Below are the code and all the weights of a small trained network. Each question names an input and a target symbol and asks about switching units off, where a switched-off unit gives its printed mean instead of its output.

import numpy as np


def w(rows, s, z=0):
    codes = np.array(rows[::2]) - 128.0
    scale = np.full(codes.shape[1], s)
    scale[-1] = z or s
    return codes * scale


def f(y):
    return np.maximum(y, 0)


def softmax(a):
    e = np.exp(a - a.max(-1, keepdims=True))
    return e / e.sum(-1, keepdims=True)


def log_softmax(a):
    a = a - a.max(-1, keepdims=True)
    return a - np.log(np.exp(a).sum(-1, keepdims=True))


def net(x, mask):
    ids = ['βζηθμφψω'.index(c) for c in x.split()]
    T = len(ids)
    res = E[ids] + P[:T]
    r = res
    for j in range(3):
        rows = slice(2 * j, 2 * j + 2)
        q, k, v = (r @ M[0][rows].T for M in (Q, K, V))
        z = softmax(np.where(np.tri(T) > 0, q @ k.T / 2**0.5, -1e9)) @ v
        o = O[0][rows]
        res = res + np.where(mask[j], z, o[:, -1]) @ o[:, :-1]
    y = f(res @ A[0][:, :-1].T + A[0][:, -1])
    res = res + np.where(mask[3:7], y, B[0][:, -1]) @ B[0][:, :-1]
    return log_softmax(res[-1] @ U[:, :-1].T + U[:, -1])


Q, K, V, O, A, B = {}, {}, {}, {}, {}, {}
E = w([
[90,131,125,108,106,92,26],'β',
[193,122,98,140,174,140,106],'ζ',
[142,247,102,118,125,134,116],'η',
[110,132,70,166,101,90,154],'θ',
[158,127,135,79,87,130,161],'μ',
[152,122,107,92,152,96,123],'φ',
[137,95,170,172,87,179,94],'ψ',
[140,128,116,201,145,153,110],'ω',
],0.014)
P = w([
[202,184,209,164,98,14,198],'0',
[170,117,190,126,136,60,178],'1',
[165,103,143,100,119,84,150],'2',
[160,80,111,92,103,107,129],'3',
[142,58,91,71,114,128,104],'4',
[129,38,78,56,122,151,75],'5',
[110,24,63,50,124,181,39],'6',
[106,3,51,39,144,186,36],'7',
],0.0051)
Q[0] = w([
[252,126,140,88,135,166,92],'h1',
[148,116,55,83,31,121,114],'h1',
[149,146,28,79,130,106,41],'h2',
[157,125,105,21,96,91,249],'h2',
[60,80,204,174,148,148,161],'h3',
[226,16,108,120,102,95,123],'h3',
],0.023)
K[0] = w([
[108,109,107,48,154,173,55],'h1',
[100,73,59,170,130,155,160],'h1',
[84,79,73,62,133,112,85],'h2',
[172,133,105,81,130,148,254],'h2',
[141,50,147,137,99,125,154],'h3',
[74,65,89,103,121,126,48],'h3',
],0.027)
V[0] = w([
[207,169,126,14,104,152,238],'h1',
[7,117,74,11,101,23,102],'h1',
[76,25,72,74,113,223,77],'h2',
[51,129,142,54,107,81,81],'h2',
[109,167,30,67,242,144,35],'h3',
[249,85,147,74,190,46,233],'h3',
],0.013)
O[0] = w([
[170,210,169,61,209,169,101,254],'h1',
[37,177,129,158,149,2,138,127],'h1',
[95,116,117,56,175,237,182,107],'h2',
[148,110,206,101,148,122,158,149],'h2',
[229,144,104,166,119,29,92,191],'h3',
[134,19,60,90,169,152,192,199],'h3',
],0.009,0.0065)
A[0] = w([
[82,167,190,132,95,200,139,87],'n1',
[162,58,123,126,94,35,152,74],'n2',
[103,132,90,227,105,79,154,249],'n3',
[100,149,75,251,230,186,135,147],'n4',
],0.012,0.0017)
B[0] = w([
[107,146,79,127,131,94,35,192],'n1',
[86,72,114,210,130,141,143,254],'n2',
[137,143,127,4,95,109,153,191],'n3',
[171,175,216,172,67,154,204,159],'n4',
],0.012,0.0074)
U = w([
[38,105,70,234,246,69,141,116],'β',
[92,111,224,177,127,102,127,4],'ζ',
[47,125,100,162,101,162,80,110],'η',
[195,80,61,187,99,167,157,55],'θ',
[108,145,217,201,37,218,216,118],'μ',
[119,110,109,3,217,197,175,214],'φ',
[2,147,111,151,53,121,235,145],'ψ',
[195,175,113,164,139,43,79,144],'ω',
],0.0034,0.0022)

Each question gives the input, a string of symbols that net reads in full, and the target symbol t.
The units are the heads (2 rows each of Q, K, V and O) and the neurons (one row each of A and B). Each row of codes is followed by its name. A weight is (code - 128) times the scale printed after its matrix; where a second scale follows, it is the last column's (O, A, B and U).
mask holds one flag per unit, heads first, then neurons. A switched-off unit (its flag False) gives its mean, the last column of its rows in O or B, instead of its output. The means were averaged over made-up inputs and are rounded, as every weight is.
A unit's drop is (log p(t) with every unit on - log p(t) with that unit switched off) / (log p(t) with every unit on - log p(t) with every unit switched off).
The circuit of an input: a set's keep is (log p(t) with only the set's units on - log p(t) with every unit switched off) / (log p(t) with every unit on - log p(t) with every unit switched off). Starting from all 7 units, units are removed one at a time, each time the one whose removal leaves the highest keep (on an exact tie, the one counted first), for as long as the keep stays at least 0.8.
circuit, biggest first: the units of the circuit, biggest drop first
k most important neurons: the k neurons with the biggest drops, biggest first
heads that matter: for each layer, one digit per head in row order, 1 if its drop is at least 0.15 and else 0, layers parted by /
drop of u: that unit's drop, to one decimal
input ω μ η μ μ η μ, target ω: heads that matter -> 101
input μ φ β ω, target ψ: circuit, biggest first -> (h1; n3)
input μ θ ζ, target θ: circuit, biggest first -> (h1; h3; h2)
input μ η η μ η β μ, target ψ: heads that matter -> 100
input η μ μ, target φ: circuit, biggest first -> (h3; h1)
input μ η μ μ ζ μ, target θ: circuit, biggest first -> (h3; h1; n2)
input μ η μ η μ μ β ζ, target ψ: heads that matter -> 100
input θ μ ψ ζ ζ ω β η, target ψ: circuit, biggest first -> (h1)
input μ η μ φ μ, target β: heads that matter -> 111
input ζ β η, target ψ: 2 most important neurons -> (n3; n2)
input φ μ μ ζ μ θ, target ψ: 2 most important neurons -> (n3; n2)
input μ μ μ μ μ φ, target β: heads that matter -> 101
input η β φ, target ψ: 3 most important neurons -> (n3; n2; n1)
input μ φ φ μ, target β: heads that matter -> 011
input μ μ μ μ φ φ η, target ω: drop of h1 -> 0.1
input μ ζ μ μ μ μ ζ μ, target θ: drop of h3 -> 0.8
input μ φ φ η μ ψ ω, target μ: drop of h2 -> 0.3
input μ μ ψ, target η: drop of n4 -> 0.0
